Here is a tiny trained network, its code and every weight. The questions are about switching its units off for an input and a class, where a switched-off unit gives its printed mean instead of its output.

import numpy as np


def w(rows, s, z=0):
    codes = np.array(rows[::2]) - 128.0
    scale = np.full(codes.shape[1], s)
    scale[-1] = z or s
    return codes * scale


def f(y):
    return np.maximum(y, 0)


def log_softmax(a):
    a = a - a.max(-1, keepdims=True)
    return a - np.log(np.exp(a).sum(-1, keepdims=True))


def net(x, mask):
    res = np.array(x, float).reshape(1, 2) / 4 @ E
    y = f(res @ A[0][:, :-1].T + A[0][:, -1])
    res = res + np.where(mask, y, B[0][:, -1]) @ B[0][:, :-1]
    return log_softmax(res[-1] @ U[:, :-1].T + U[:, -1])


A, B = {}, {}
E = w([
[205,42,105,4,185,193,175,73],'x0',
[210,202,205,120,25,120,152,2],'x1',
],0.0079)
A[0] = w([
[172,180,212,125,85,126,130,68,61],'n1',
[109,173,128,178,96,94,90,144,95],'n2',
[178,182,216,140,51,130,186,57,116],'n3',
[186,75,102,64,168,181,167,70,90],'n4',
[180,201,175,99,27,102,140,39,93],'n5',
[59,228,140,246,64,70,72,90,69],'n6',
[70,158,146,170,85,54,65,175,60],'n7',
[89,201,188,190,98,66,69,183,138],'n8',
[71,73,34,156,158,100,111,197,78],'n9',
[141,155,173,141,150,70,118,153,247],'n10',
[187,39,155,43,186,233,219,74,55],'n11',
[77,92,83,127,202,143,61,182,65],'n12',
[193,164,183,148,84,118,156,72,96],'n13',
[189,20,72,22,186,168,145,50,96],'n14',
[180,194,163,157,108,147,132,58,68],'n15',
[168,96,143,89,146,154,136,135,207],'n16',
[81,59,75,140,220,121,96,190,199],'n17',
[101,89,62,143,225,160,139,254,77],'n18',
[176,200,158,127,89,108,136,49,185],'n19',
],0.0083,0.012)
B[0] = w([
[182,97,165,113,197,101,183,188,177],'n1',
[94,160,111,164,114,154,120,175,164],'n2',
[162,82,145,110,154,113,136,134,225],'n3',
[107,145,79,178,146,169,157,162,198],'n4',
[168,84,154,89,165,95,146,151,221],'n5',
[120,177,86,167,164,187,178,175,212],'n6',
[97,174,84,160,159,181,232,243,168],'n7',
[94,161,93,174,130,183,160,116,217],'n8',
[184,100,159,93,174,131,159,155,184],'n9',
[107,105,111,112,57,162,65,7,245],'n10',
[98,183,74,177,143,184,195,219,216],'n11',
[186,75,184,71,189,92,170,208,175],'n12',
[155,85,128,102,162,104,141,152,188],'n13',
[92,176,80,166,118,176,165,162,236],'n14',
[159,108,171,109,187,103,181,165,170],'n15',
[95,120,108,152,81,156,72,56,220],'n16',
[157,77,171,110,134,127,117,74,252],'n17',
[168,80,162,88,163,85,162,147,207],'n18',
[157,75,154,114,116,136,115,101,242],'n19',
],0.012)
U = w([
[197,65,162,76,162,108,152,156,104],'0',
[95,188,79,177,139,162,160,181,123],'1',
[113,100,124,118,74,139,89,1,255],'2',
[123,162,126,109,116,97,106,133,102],'3',
[130,132,123,113,107,101,112,145,104],'4',
[122,162,137,113,114,106,119,118,100],'5',
],0.017,0.0087)

Each question gives the input, the list of numbers given to net, and the class t.
The units are the neurons (one row each of A and B). Each row of codes is followed by its name. A weight is (code - 128) times the scale printed after its matrix; where a second scale follows, it is the last column's (A, B and U).
mask holds one flag per neuron, in row order. A switched-off neuron (its flag False) gives its mean, the last column of its row in B, instead of its output. The means were averaged over made-up inputs and are rounded, as every weight is.
A unit's drop is (log p(t) with every unit on - log p(t) with that unit switched off) / (log p(t) with every unit on - log p(t) with every unit switched off).
most important unit: the unit with the biggest drop
top k neurons: the k neurons with the biggest drops, biggest first
drop of u: that unit's drop, to one decimal
input [-7,8], class 0: most important unit	n5
input [7,-6], class 1: top 2 neurons	[n14; n11]
input [3,0], class 2: top 2 neurons	[n6; n7]
input [-3,1], class 2: top 2 neurons	[n11; n14]
input [7,5], class 1: top 2 neurons	[n11; n14]
input [8,6], class 1: top 2 neurons	[n11; n14]
input [6,-5], class 1: top 2 neurons	[n14; n11]
input [3,-1], class 2: top 2 neurons	[n6; n7]
input [-1,3], class 2: drop of n12	0.1
input [-6,7], class 0: drop of n5	0.2
input [0,3], class 2: drop of n12	0.1
input [4,2], class 1: drop of n11	0.2
